Below is a small trained network, with its code and all its weights. Each question gives an input and a class and asks what happens when units are switched off, that is, made to give their printed mean instead of their output.

import numpy as np


def w(rows, s, z=0):
    codes = np.array(rows[::2]) - 128.0
    scale = np.full(codes.shape[1], s)
    scale[-1] = z or s
    return codes * scale


def f(y):
    return y / 2 * (1 + np.tanh(0.7978845608 * (y + 0.044715 * y**3)))


def log_softmax(a):
    a = a - a.max(-1, keepdims=True)
    return a - np.log(np.exp(a).sum(-1, keepdims=True))


def net(x, mask):
    res = np.array(x, float).reshape(1, 7) / 4 @ E
    y = f(res @ A[0][:, :-1].T + A[0][:, -1])
    res = res + np.where(mask, y, B[0][:, -1]) @ B[0][:, :-1]
    return log_softmax(res[-1] @ U[:, :-1].T + U[:, -1])


A, B = {}, {}
E = w([
[183,234,69,173,127,247,2],'x0',
[62,185,120,193,83,224,234],'x1',
[123,157,158,134,138,116,121],'x2',
[128,128,127,130,131,128,126],'x3',
[118,229,159,133,170,101,138],'x4',
[220,143,45,163,20,49,159],'x5',
[22,134,40,210,118,20,85],'x6',
],0.007)
A[0] = w([
[184,79,124,36,173,61,17,253],'neuron 0',
[181,105,130,86,169,68,53,50],'neuron 1',
[63,133,142,183,162,74,90,217],'neuron 2',
[81,103,122,113,164,81,187,63],'neuron 3',
[177,144,126,156,84,63,141,100],'neuron 4',
[157,174,2,85,110,242,21,84],'neuron 5',
[185,182,122,125,110,78,152,157],'neuron 6',
[196,187,189,37,150,175,161,175],'neuron 7',
[80,156,180,152,236,144,125,72],'neuron 8',
[35,169,23,182,161,124,74,180],'neuron 9',
[71,19,171,162,216,169,77,113],'neuron 10',
[97,53,146,45,92,64,240,69],'neuron 11',
],0.0078,0.0035)
B[0] = w([
[82,145,147,137,55,154,223,247],'neuron 0',
[77,194,105,121,139,151,159,176],'neuron 1',
[146,60,93,82,107,228,125,202],'neuron 2',
[84,155,181,103,143,110,24,171],'neuron 3',
[173,48,162,163,176,159,115,172],'neuron 4',
[136,183,223,129,121,46,129,254],'neuron 5',
[191,72,100,158,105,153,149,171],'neuron 6',
[71,2,116,81,79,152,114,224],'neuron 7',
[220,121,85,222,179,132,178,182],'neuron 8',
[96,66,204,90,103,181,127,233],'neuron 9',
[197,106,153,224,169,100,193,193],'neuron 10',
[128,194,217,147,150,93,114,233],'neuron 11',
],0.0081,0.0085)
U = w([
[124,196,255,110,161,63,33,52],'0',
[126,118,133,155,119,135,147,248],'1',
[234,80,89,252,156,108,157,137],'2',
[87,120,136,118,125,138,133,227],'3',
[29,197,95,120,88,148,215,106],'4',
[80,28,143,35,133,163,40,72],'5',
[118,116,144,121,133,127,98,175],'6',
[152,140,21,87,211,89,78,3],'7',
],0.0081,0.0049)

Each question gives the input, the list of numbers given to net, and the class t.
The units are the neurons (one row each of A and B). Each row of codes is followed by its name. A weight is (code - 128) times the scale printed after its matrix; where a second scale follows, it is the last column's (A, B and U).
mask holds one flag per neuron, in row order. A switched-off neuron (its flag False) gives its mean, the last column of its row in B, instead of its output. The means were averaged over made-up inputs and are rounded, as every weight is.
A unit's drop is (log p(t) with every unit on - log p(t) with that unit switched off) / (log p(t) with every unit on - log p(t) with every unit switched off).
The circuit of an input: a set's keep is (log p(t) with only the set's units on - log p(t) with every unit switched off) / (log p(t) with every unit on - log p(t) with every unit switched off). Starting from all 12 units, units are removed one at a time, each time the one whose removal leaves the highest keep (on an exact tie, the one counted first), for as long as the keep stays at least 0.8.
units of the circuit, in order: the units of the circuit, biggest drop first
top k neurons: the k neurons with the biggest drops, biggest first
drop when u is switched off: that unit's drop, to one decimal
input [-2,-5,3,-4,3,4,6], class 5: units of the circuit, in order	neuron 2; neuron 10
input [-5,-7,5,2,-8,-5,6], class 1: units of the circuit, in order	neuron 10; neuron 0
input [-8,3,8,-6,-5,6,-3], class 0: units of the circuit, in order	neuron 11
input [-1,6,8,-4,-4,5,-8], class 5: units of the circuit, in order	neuron 7; neuron 0
input [-6,-5,2,-3,-2,-7,2], class 2: top 3 neurons	neuron 10; neuron 8; neuron 5
input [3,1,-1,1,2,-7,0], class 2: units of the circuit, in order	neuron 8; neuron 10
input [-7,-8,-7,5,-2,4,2], class 4: top 3 neurons	neuron 0; neuron 1; neuron 5
input [-3,7,6,-5,0,-2,8], class 5: top 2 neurons	neuron 9; neuron 2
input [1,-7,-2,-1,4,-7,6], class 2: top 3 neurons	neuron 10; neuron 8; neuron 7
input [3,0,-2,-6,-5,-6,6], class 2: top 2 neurons	neuron 10; neuron 7
input [-8,-5,-5,-3,5,-1,1], class 0: top 2 neurons	neuron 11; neuron 3
input [-4,-8,-8,-1,-2,-1,-4], class 4: units of the circuit, in order	neuron 0; neuron 1
input [-1,4,3,-2,-7,-8,-4], class 2: units of the circuit, in order	neuron 10; neuron 8
input [4,-7,3,0,7,6,7], class 1: units of the circuit, in order	neuron 0; neuron 6; neuron 9
input [7,-8,-1,-8,3,4,-8], class 3: units of the circuit, in order	neuron 0
input [7,-2,-6,-1,-6,-4,4], class 0: top 2 neurons	neuron 5; neuron 7
input [-4,-4,6,7,-3,-7,7], class 2: top 4 neurons	neuron 10; neuron 8; neuron 7; neuron 5
input [-6,6,4,8,7,6,8], class 3: top 2 neurons	neuron 2; neuron 5
input [-5,7,3,5,-1,8,2], class 2: top 2 neurons	neuron 4; neuron 6
input [2,7,2,4,1,-1,-8], class 5: top 3 neurons	neuron 7; neuron 0; neuron 10
input [7,-3,3,7,5,3,-8], class 5: units of the circuit, in order	neuron 7
input [-7,6,1,4,-2,-3,1], class 0: units of the circuit, in order	neuron 11; neuron 3
input [-5,0,7,3,0,1,8], class 5: top 2 neurons	neuron 2; neuron 5
input [5,1,-5,4,-3,0,6], class 5: top 2 neurons	neuron 9; neuron 11
input [7,5,-2,4,5,0,5], class 0: top 3 neurons	neuron 5; neuron 0; neuron 7
input [-5,-1,-4,-1,6,4,7], class 5: drop when neuron 5 is switched off	0.2
input [-8,0,-2,6,5,1,7], class 0: drop when neuron 11 is switched off	1.0
